Below is a small trained network, with its code and all its weights. Each question gives an input and a target symbol and asks what happens when units are switched off, that is, made to give their printed mean instead of their output.

import numpy as np


def w(rows, s, z=0):
    codes = np.array(rows[::2]) - 128.0
    scale = np.full(codes.shape[1], s)
    scale[-1] = z or s
    return codes * scale


def f(y):
    return np.maximum(y, 0)


def softmax(a):
    e = np.exp(a - a.max(-1, keepdims=True))
    return e / e.sum(-1, keepdims=True)


def log_softmax(a):
    a = a - a.max(-1, keepdims=True)
    return a - np.log(np.exp(a).sum(-1, keepdims=True))


def net(x, mask):
    ids = ['αεμφψω'.index(c) for c in x.split()]
    T = len(ids)
    res = E[ids] + P[:T]
    u = 0
    for l in range(3):
        q, k, v = (res @ M[l].T for M in (Q, K, V))
        z = softmax(np.where(np.tri(T) > 0, q @ k.T / 4**0.5, -1e9)) @ v
        res = res + np.where(mask[u], z, O[l][:, -1]) @ O[l][:, :-1]
        u += 1
        y = f(res @ A[l][:, :-1].T + A[l][:, -1])
        res = res + np.where(mask[u : u + 8], y, B[l][:, -1]) @ B[l][:, :-1]
        u += 8
    return log_softmax(res[-1] @ U[:, :-1].T + U[:, -1])


Q, K, V, O, A, B = {}, {}, {}, {}, {}, {}
E = w([
[163,178,76],'α',
[221,172,149],'ε',
[139,183,93],'μ',
[24,25,87],'φ',
[254,39,188],'ψ',
[77,178,197],'ω',
],0.013)
P = w([
[172,158,3],'0',
[127,168,8],'1',
[100,171,28],'2',
[95,163,64],'3',
[88,166,100],'4',
[83,162,134],'5',
[77,161,174],'6',
[60,158,214],'7',
[61,148,231],'8',
[82,150,241],'9',
],0.0046)
Q[0] = w([
[162,245,173],'L0H1',
[177,166,172],'L0H1',
[196,105,72],'L0H1',
[89,68,166],'L0H1',
],0.012)
K[0] = w([
[41,118,229],'L0H1',
[6,99,162],'L0H1',
[143,54,113],'L0H1',
[138,197,26],'L0H1',
],0.012)
V[0] = w([
[206,199,64],'L0H1',
[156,206,77],'L0H1',
[253,219,138],'L0H1',
[155,203,56],'L0H1',
],0.0049)
O[0] = w([
[200,254,124,220],'L0H1',
[174,208,196,222],'L0H1',
[147,223,93,127],'L0H1',
[230,202,148,246],'L0H1',
],0.0045,0.0012)
A[0] = w([
[50,129,224,123],'L0N1',
[120,1,73,103],'L0N2',
[173,75,161,186],'L0N3',
[44,153,103,255],'L0N4',
[145,101,251,173],'L0N5',
[108,88,234,145],'L0N6',
[201,177,162,166],'L0N7',
[158,121,79,164],'L0N8',
],0.0079,0.0031)
B[0] = w([
[58,111,195,183],'L0N1',
[190,254,99,176],'L0N2',
[135,82,175,181],'L0N3',
[36,105,115,253],'L0N4',
[99,168,203,203],'L0N5',
[70,176,225,184],'L0N6',
[199,160,157,232],'L0N7',
[50,83,113,177],'L0N8',
],0.0074,0.0044)
Q[1] = w([
[40,172,1],'L1H1',
[171,211,120],'L1H1',
[39,243,97],'L1H1',
[58,20,36],'L1H1',
],0.0071)
K[1] = w([
[93,159,255],'L1H1',
[85,147,86],'L1H1',
[95,143,143],'L1H1',
[145,136,201],'L1H1',
],0.0093)
V[1] = w([
[100,211,237],'L1H1',
[116,107,175],'L1H1',
[96,138,21],'L1H1',
[3,191,178],'L1H1',
],0.0048)
O[1] = w([
[46,142,54,255],'L1H1',
[118,152,110,102],'L1H1',
[128,124,230,137],'L1H1',
[1,193,139,228],'L1H1',
],0.0053,0.0027)
A[1] = w([
[210,170,192,1],'L1N1',
[185,17,156,243],'L1N2',
[45,72,126,199],'L1N3',
[214,1,166,219],'L1N4',
[124,100,32,115],'L1N5',
[108,188,103,96],'L1N6',
[96,165,101,145],'L1N7',
[120,92,34,145],'L1N8',
],0.0089,0.0078)
B[1] = w([
[209,17,74,173],'L1N1',
[67,178,187,193],'L1N2',
[99,54,105,255],'L1N3',
[106,191,173,200],'L1N4',
[1,173,164,157],'L1N5',
[113,216,154,171],'L1N6',
[87,141,171,202],'L1N7',
[39,132,136,171],'L1N8',
],0.0078,0.0083)
Q[2] = w([
[109,130,220],'L2H1',
[75,253,127],'L2H1',
[85,151,105],'L2H1',
[181,90,21],'L2H1',
],0.0082)
K[2] = w([
[33,2,158],'L2H1',
[133,125,234],'L2H1',
[160,88,154],'L2H1',
[232,225,58],'L2H1',
],0.0061)
V[2] = w([
[98,24,31],'L2H1',
[120,75,101],'L2H1',
[140,166,233],'L2H1',
[2,74,84],'L2H1',
],0.0073)
O[2] = w([
[24,139,47,41],'L2H1',
[64,152,101,93],'L2H1',
[177,138,186,222],'L2H1',
[126,181,1,255],'L2H1',
],0.008,0.0093)
A[2] = w([
[159,6,143,182],'L2N1',
[178,156,146,192],'L2N2',
[112,126,133,178],'L2N3',
[114,172,153,112],'L2N4',
[123,174,138,121],'L2N5',
[107,144,154,112],'L2N6',
[105,83,122,253],'L2N7',
[140,33,174,160],'L2N8',
],0.012,0.0076)
B[2] = w([
[126,52,132,201],'L2N1',
[186,131,156,248],'L2N2',
[159,90,101,177],'L2N3',
[84,161,181,198],'L2N4',
[106,146,220,189],'L2N5',
[113,129,140,172],'L2N6',
[231,142,1,194],'L2N7',
[69,72,166,232],'L2N8',
],0.0087,0.011)
U = w([
[238,94,101,100],'α',
[150,147,143,41],'ε',
[231,225,136,178],'μ',
[166,82,78,254],'φ',
[81,87,176,77],'ψ',
[1,205,195,69],'ω',
],0.0064,0.0063)

Each question gives the input, a string of symbols that net reads in full, and the target symbol t.
The units are the heads (4 rows each of Q, K, V and O) and the neurons (one row each of A and B). Each row of codes is followed by its name. A weight is (code - 128) times the scale printed after its matrix; where a second scale follows, it is the last column's (O, A, B and U).
mask holds one flag per unit, layer by layer, with each layer's heads first. A switched-off unit (its flag False) gives its mean, the last column of its rows in O or B, instead of its output. The means were averaged over made-up inputs and are rounded, as every weight is.
A unit's drop is (log p(t) with every unit on - log p(t) with that unit switched off) / (log p(t) with every unit on - log p(t) with every unit switched off).
most important unit: the unit with the biggest drop
k most important neurons: the k neurons with the biggest drops, biggest first
k most important neurons of layer l: the k neurons of layer l with the biggest drops, biggest first
drop of u: that unit's drop, to one decimal
input μ μ μ ω μ ψ ψ, target μ: most important unit => L1N4
input ε ε ε μ ε ε ψ φ ε ε, target ω: 2 most important neurons of layer 1 => [L1N2, L1N4]
input μ μ ε, target α: 3 most important neurons => [L1N1, L0N7, L2N1]
input ε μ ε ε φ, target φ: 2 most important neurons => [L2N7, L1N5]
input α μ ε μ ψ ψ, target ψ: 2 most important neurons => [L2N8, L1N2]
input ω φ ω ψ ω ω α ψ α, target ψ: 3 most important neurons => [L1N2, L1N4, L0N3]
input μ μ φ ω α, target ω: 2 most important neurons => [L0N1, L1N5]
input ω φ α ε ψ φ ψ φ μ μ, target φ: 2 most important neurons => [L1N3, L0N2]
input μ ω φ ω μ ω μ, target ω: 2 most important neurons => [L0N1, L1N6]
input φ ψ μ μ μ ψ μ, target ψ: 3 most important neurons => [L0N2, L2N8, L0N3]
input φ ω μ φ φ φ ω ω α, target ω: 2 most important neurons => [L0N1, L0N6]
input μ ψ α ε, target α: 3 most important neurons => [L1N1, L2N1, L0N7]
input μ μ φ μ μ μ μ ψ ψ φ, target ψ: 2 most important neurons => [L0N5, L0N3]
input μ φ φ φ ψ ε μ, target ψ: most important unit => L1H1
input α φ α, target φ: 2 most important neurons of layer 0 => [L0N7, L0N8]
input α μ μ ω φ ε α α μ ψ, target ω: 3 most important neurons => [L1N2, L1N4, L1N3]
input μ ψ ε ε ε ε μ φ, target φ: 2 most important neurons => [L2N7, L1N3]
input α ε ψ φ, target ψ: 4 most important neurons of layer 0 => [L0N3, L0N5, L0N7, L0N4]
input ψ ε α, target ψ: 3 most important neurons of layer 2 => [L2N8, L2N7, L2N1]
input ω ω μ, target ω: most important unit => L1H1
input ε ε ε μ α α α μ, target μ: 2 most important neurons of layer 2 => [L2N2, L2N1]
input ε ψ φ ω μ μ φ α α, target φ: 2 most important neurons of layer 0 => [L0N2, L0N7]
input ψ ω φ ψ, target ω: drop of L1N3 => 0.2
input μ φ α μ, target φ: drop of L0N2 => 0.1
input μ μ μ, target μ: drop of L2N2 => 0.1
